Each row is followed by its class.
[ 103  -91  376  -53  229  523  402  269 -325  115 -134 -139  617 -315
 -130    0 -217 -160   47   74   33  281 -183  -74 -584   14  102 -142
  334 -438   48 -111    0]  z775
[ -73  124 -251  -32 -217  568 -214  398  215  359  186 -176 -140   29
   74   86  -18  -64  292  464 -508  225 -425 -530 -276 -232   36   31
   26  335 -109 -138 -308]  z694
[-147    5 -225   70  -39   52   83 -512  190  192 -212 -485  410  -61
  -82  264  -37 -659  -26   54  428   83  187  258  -73  147 -337   91
   38 -268   54 -152 -200]  z398
[ -70  149  -31  -33   60 -112 -160  -42  -56   61  -91  -38 -153  131
   17 -139  -68  -96   98   28 -193   80  196 -227  199  -22  -88  -83
    4  -42  165  221  118]  z775
[-140   -7   -7  -26   -7    9  -15    1   45  -33   36 -276   65   74
  -93   51   50  -73  -86    7  -17  143  -40   83 -132 -125  -47    4
   62  162  102    2    7]  z694
[-237    4   84  -61  -46  287  -39  -19  152  104  127 -679  -65  192
  -96   67  -34 -282  -66   -1  -39  237 -318  -19 -105 -207 -135  103
 -226  201  142  116 -232]  z398
[  14 -120  -67  -64 -356  575  102  151   76  287   30 -586   90  251
 -301 -139  -74  131  -57  -43  -24  484 -473 -226  313 -306  129   34
  146  -83   35 -250   19]  z492
[ 346  109  222 -383  182   67  -42  229  -85  482   90  -68  -98  166
 -200  168   50  -72   19 -122   41  -41    6 -329  316  287    4  229
  234 -431 -115 -196   35]  z775
[  12 -104 -104   77   49  285 -179  -52   88  253  -77  -61  176 -240
  -72    5   27  -44   84  -34   -3 -109   84  343  -28   57  -70   25
   41 -313  -29   38   -8]  z775
[ 123 -184  -63 -220 -205 -346   82 -420  280  191  103 -464  -13  -54
 -260  256  203 -100 -228  -32  309 -276   30   70  244 -180  -75  261
  -30  -23 -324 -372  -50]  z729
[ 214  175 -217   77  128  186 -238   63  -56  205   43  225 -163  107
   96  141   13 -140   97 -184  379  -30 -141 -116   65   26 -238   86
 -244  105  -82  104  -94]  z775
[-117  -63   44  -31   96  -16   40    1   39  -44   56 -289  164    8
  -43   45    9 -101  -82  -72   12  100   -5   24 -141 -110  -59  -40
   56  149  149  -31   41]  z95
[  90   43 -218   27   39  225 -143  195   74  125   70  282 -208  158
  225   72   72  395  143   57 -141  -90  -62 -173  -55    6   -7  -19
  -86   18 -125   11   -5]  z123
[-112  -23   53   -9   38   52  -10   15   68  -20   37 -226  150  -46
  -57   40   20 -117  -73   -2  -52  134   11  102 -199  -63   -4  -43
   66  135   86  -69   17]  z95
[-178   30  -11   18   -7  -26  -39   33   30 -160   23 -272   88   53
    7  -35    8  -38  -43   -1 -119  101  -17   25 -162 -162  -86    1
   -3  159   90  -22  -35]  z556
[  37  -10 -116  -11   14  106  -87   58   24   56   62  219  -39   72
  101  128   47  207   46   46   -9   -6   13  -92 -322   16   18   38
  -10  112  -46  -18   14]  z729
[ 111   87 -265    8  -51    3  -46   83   26  216   24  271 -251  101
  143   63   62  152   95  111 -142   90   -2 -155  -48   78   35  -13
  -17  145  -85   73  -35]  z246
[  28  159   56  -85   78  111 -184   83  -63  167 -129 -152 -160   28
   -3 -118 -109 -244   39   65 -210  134   86 -231  -70   -7  -44  -77
   45  -99  107  116  102]  z246
[  39  -36 -198  -58    4  164  -62  226   78   62   80  121 -124   90
   89   55   61  215   67   53 -109   18   19 -170 -203   79   -4   12
  -44   92  -85  -53   10]  z556
[  32   93   46   54   42 -375 -114 -350  -88  -43 -151  171 -207  -20
    4 -167 -115 -159   16   82 -138  -83  221 -152  325  -58  -96  -49
   -1 -193   23  264  108]  z694
[-124   -9   36   24    4   69   28   62    0  -76  -25 -163   90   41
   -6   14    8 -101  -58    7  -83  208   -6   81 -245  -70   14  -91
  110  226  105  -33  -19]  z729
[ -18   35   34 -140 -180  140 -346   80   59  242  -29 -417 -101  -41
 -376    4 -119 -565   66   52   94   65  107 -110  128  277  -49   -3
  175 -135   84 -123   86]  z694
[   3  101 -164    5   -5 -133  -37 -157  -52  -30 -148  -83 -144  -37
  -12 -130 -136 -262  -44   68  -49   48  217 -302  186   34 -134  -14
  -39 -215   73   91   63]  z433
[-178 -345  291 -145 -363 -790 -130 -547  -84 -240  -66 -392 -152  197
 -429  -46  151  -96 -411 -200   83 -168  216 -123  601   81   76  170
 -201 -241    0 -252  100]  z398
[-105   23 -107 -114   54  793 -208  655 -167 -289  132  -89 -304  -33
 -144 -106 -172  162  125   55  -59  -77  -73 -319 -137 -114   63  -12
  165 -304  167  240  224]  z95
[  33   99  130   42  139 -286  -90 -205 -170    3 -129  -72  -73   -3
    4 -153  -67 -123  -42   47 -111   10  163 -111  253   32  -85  -44
    2 -266  156  260  107]  z694
[ 257  334   -8   53 -102 -151   96 -270 -223  357 -270  278 -214  -73
  -67 -119 -183   43   99   20  -73 -226   -5    4  471  -87  -50   40
  149 -424 -290  332    3]  z398
[ 287  361  -59  187  272  -27 -296 -365  131  251  -30  332 -208   88
  179  200  347    9 -190  139   31 -127  -92   58  538  -95 -173 -141
 -610  -52 -115  408   29]  z694
[  16  108 -167   39   35  -29   10 -104   13  127 -132  -42 -198  -14
 -124   89  -25  -34  -45  243   68  101 -240   -8  319 -101 -123   64
  313 -425   83  262  111]  z775
[-157   -1  -18   -8   56   41   60   66   49   -4   -3 -255  100   31
  -33   20   26  -90  -43   58 -111  243  -40    5 -191 -112  -27 -103
   64  226  153   31   24]  z123
[ -45   76   32   22  -20 -346 -139 -223  -85 -148 -202   94 -217  -28
   39 -195  -98 -199  -27  111 -215  -11  263 -307  275 -108  -74 -132
  -12 -124   54  136   60]  z837
[ -90    9   11    7  -11 -101    4  -76   14   18  -15 -269   32   13
  -94   41    2 -189  -52    7  -39  170  -39   77  -90 -123  -77  -24
  117  170   94   39    3]  z95
[  81    2  -61  -71   41  -20  -72   47  -24    4  -83 -153 -152   58
   14 -105  -18    7  -33  113 -223   81   88 -224  125  -23  -67  -85
  120 -237  148  137  109]  z837
[ 110  -24 -166  -19   90  159   -6  210   31  -22   58   83 -136  170
  151   90  167  324   48   80  -21   76  -34 -136  -52   23   32  -18
   18  122   96   93   89]  z492
[ -73  203 -247 -186  -48  712  308  173  277  281    7 -423  514  311
  -46  136  216 -310  -60  156   24  476 -156 -134 -177   77   -3  -55
 -381  201  180 -195  -25]  z556
[ -16  138  -66   17   91 -115 -199  -65  -88  -91  -57   59 -216   94
  112 -190  -28   15   54  116 -231  -49  249 -186  136 -116 -128  -65
    2 -122   71  209   71]  z433
[-336   31   30   52 -123  317 -429  -10  337 -245   31 -370   47  173
   78 -201   87   95  -26  -47  -48  -63  124   55  158  -54  116   79
 -342  152  169 -207  138]  z694
[ 321  229   27  -21  128   64  174 -213   13   82 -207  314 -179    4
 -220  202  -57 -522 -149  -41  249   51  111 -250  451  402  130 -225
  -67  -62 -144  145  349]  z775
[ 164  -10 -169  -42   11   83 -115  305   -9   70  109  171 -182   84
  166   86   71  317   93  -28  -42  -46  -77 -156 -186   64  -22    4
  -16   99  -11  -13  -23]  z246
[ 144   28 -136  -42   68  209  -53  228   47  146   58  199 -100  103
  147  -26  102  287  110  114  -92   42  -43  -81 -118   33   28  -16
  -36   45  -67   43   32]  z837
[ -10   35   54  -10   62 -182 -119  -82  -68   56 -126 -113 -138  -27
   40 -114  -79 -144   32   55 -118   69  202 -268  233   21    1  -75
  112 -101  102   54   84]  z398
[-214   77  196 -233 -267  114 -134 -180  203  303  140 -447   71  223
 -387   22   83 -105 -181 -174  361 -123   31   70  687   12  168  119
 -188 -113   35 -225   91]  z729
[ 111  -23 -189   -4  131  164  -40  200   45  110   77  144  -73   91
  197   80  106  178   42   51  -23   38  -94 -130 -156   15  -44  -38
  -78   96  -16   23  -30]  z837
[-166  -54 -157 -259  134  236   97  269   35 -316  329  160  340 -183
   77 -159 -104   -3   18  -16 -211 -236  -14  181 -377  -61 -113  243
 -212 -620  333  -28  -29]  z492
[  68   16   58  -10  106 -185 -131 -147 -104  -72  -82 -167  -38 -105
  -34 -180  -87 -177  -88  106  -40   -8  192 -166  147  -33 -124  -12
  123 -349   81   56   84]  z398
[  33   41 -223  -98  -56  174  -78  185  104  178   94   91  -10  214
  111   34   38  234   91  -16 -104    5   12 -163 -228   97   46   80
  -19  147  -24 -153   60]  z729
[ -56  230  -85  -31   45  -91 -151 -182   45   90  -81  -41  -68   98
  -28  -83  -31 -181   -1   52  -53   46  152 -116  195  -31 -175   58
 -152 -107  109  172   65]  z492
[ -15   12 -321   63   -7 -259  253 -283   40  492 -167 -165    1   60
   -1  -18  106  -74 -211  -67  -38   35 -196  -31  274  -50 -245  270
 -348 -145 -381 -138 -292]  z123
[-157  -13   61  -54  -30  120  -23   75   43  -54   17 -313  125   99
 -120  -11  -20  -12  -75  -64  -66  125  -21   38 -200  -90  -28   -3
   84  121  112  -57   26]  z123
[-380  269 -357  103  -75 -836  -50 -549   89  217 -215 -158  -84 -259
 -115  -73  -50 -270 -177   81   51  117    4   34  216 -279 -472  241
 -520 -120  -24  229 -130]  z775
[ 214   54 -186  -72   73  200  -65  283  -13   65  130  208  -98   92
  214   16   54  317  111   21  -78 -156  -23 -195 -140   12  -26   -5
  -44  -37 -105  -49    6]  z398
[  89  104   77  -23   23 -171  -30 -133 -120   10 -124   -1  -21  102
   34 -192  -58   56  -10    0 -124  -32  167 -233  156  -91  -91  -66
  -16 -107   73  159   67]  z246
[-112  -73   68    6   46  -78  -43  -36   38  -70  -14 -365  165   11
 -100  -10   51 -126 -125  -48  -69  137   15  124 -124  -58  -51   -2
  138  165  146  -38   24]  z398
[-227  199 -315 -122   36  647 -197  309  297  130  -30 -683  106  123
 -236 -139  -75 -268  -48   12  181  308  -58 -151   42   25 -257   79
 -138  -57  383   90  188]  z246
[  89   93 -122 -226  135  899  -31  390  229   30    6    1  142   -1
    1 -111  -79  122  -86  -27  -10 -412   39 -450  178 -112  -39 -150
 -180 -376   45    4  183]  z837
[-295  109  -93 -167  138   20   34 -357  228  340  261 -575  227  152
 -171 -149   97 -574  -36  212  -66  -84  -15  -79  528  -95 -100  421
 -287 -234 -116 -183 -174]  z123
[ 101  230 -235 -256  -60  742  -12  248  227  419 -227 -562   47  -38
 -284   85  -96 -239  -79   54  321  268 -106 -339   20   30  -85   56
  -25 -310  180  -34  302]  z729
[-189   -5  -23  -32  -18    7   19   -3  120  -65   11 -226   55   55
  -40   -8   34  -38  -80   32  -82  112   13   57  -99 -153  -15  -27
   49  204  114  -17   25]  z492
[ -65  -33   84  -23    4    3  -71   33    4   -4  -18 -301  110   49
 -119   55    5 -103  -12  -52  -34  155    7   60 -120  -57  -19  -76
  224  166  171  -16   89]  z729
[   4  124   -8    4   66 -117  -53 -121    5    9 -137 -169 -149  105
   54  -53   31 -219  -52  147 -172  196  164 -225  191   32  -84 -110
  -73  -32  114  108   35]  z492
[-187  -25  -11  -20    0   77    6   36   15  -72   11 -355  169   47
 -123  -42  -22 -152  -40   18  -66  222  -19   54 -245 -120  -45    2
  101  147  132  -41   46]  z694
[  61  -17 -203  -99   -9  152  -80  202   65  167    6  112 -105   97
   77   37   42  204  128   53   -1  -44   73 -138 -152   97  -13   -1
   48   45   10   33   63]  z837
[ -29 -121  169  129  138   32 -193  -89 -306  -61    6  222 -318  153
  102   27  -18  235  238  -54 -135 -327  -46  -33  426 -104   84  -42
   89 -444 -118  271   29]  z837
[-122  -26   76   -8  -31   68   21   71  -29  -43  -16 -344  115   64
  -53   41  -33 -132   30  -44  -53  227  -39   32 -200  -97  -15  -84
  151  196  141  -21  -13]  z556
[ 195   22 -266   68   50   -5  -40   55  -22  150   63  166 -137   83
  177   93   94  229   69   45    0  -33  -19 -105  -84   35  -31   54
   28  121 -170   -8  -36]  z694
[-110  -28  -53   18  -10    7  -57   24   43  -59   40 -194   44   38
  -50   34   40  -94  -97   48  -64  176  -64   40 -249 -108  -18   -7
  112  255   92   -3   13]  z556
[-156  -64  -12  -25  -22   -1  -17   60  -14 -112   63 -242   71   62
 -128   35   24   -2  -87    2   -9  142  -67   64 -204 -110  -16   39
  148  128  135   -6   42]  z694
[ 101   61 -279  -16  -10  195  -83  237   58   93   67  300  -90  104
  156  -10   31  263   40   54 -145  -15   14 -232 -213   56  -15  -15
  -48  135  -55  -39    1]  z433
[-282   38 -300   55  214   76   79 -157  340   22   14 -158  172   80
  240  -20  136 -127  137  150 -413  -37   73 -234  277 -209  -98   19
 -277  270   91  100  -47]  z556
[-149  184  313  -49   21  189  -80   10  -99  212   -4 -334  168   42
  155  -74 -125 -115  203  -22 -168  -23  -65 -254  155 -156  129  -31
 -161 -162   32 -160  -95]  z398
[ -75   15   96  -80 -198  659 -279  431  176  191 -127 -211 -144   69
 -205    7 -100  -51  247   -7  -49  212 -125 -164 -130   62  224 -236
  140  352   61  -49  270]  z837
[ -64   83 -130  -72  -92   30   -7  -18  -21   26  -81 -161  -57   61
  -73 -200  -85 -116   -2  144  -98  136  105 -135   90   42  -30   48
   61 -193  168  118   82]  z398
[ 103   49 -312  -42   12   80  -76  129   87  159  107   88 -146  129
  138   45  116  117   53  117  -19   51   17  -97  -67   26  -36   18
   14  141   -3   31   10]  z556
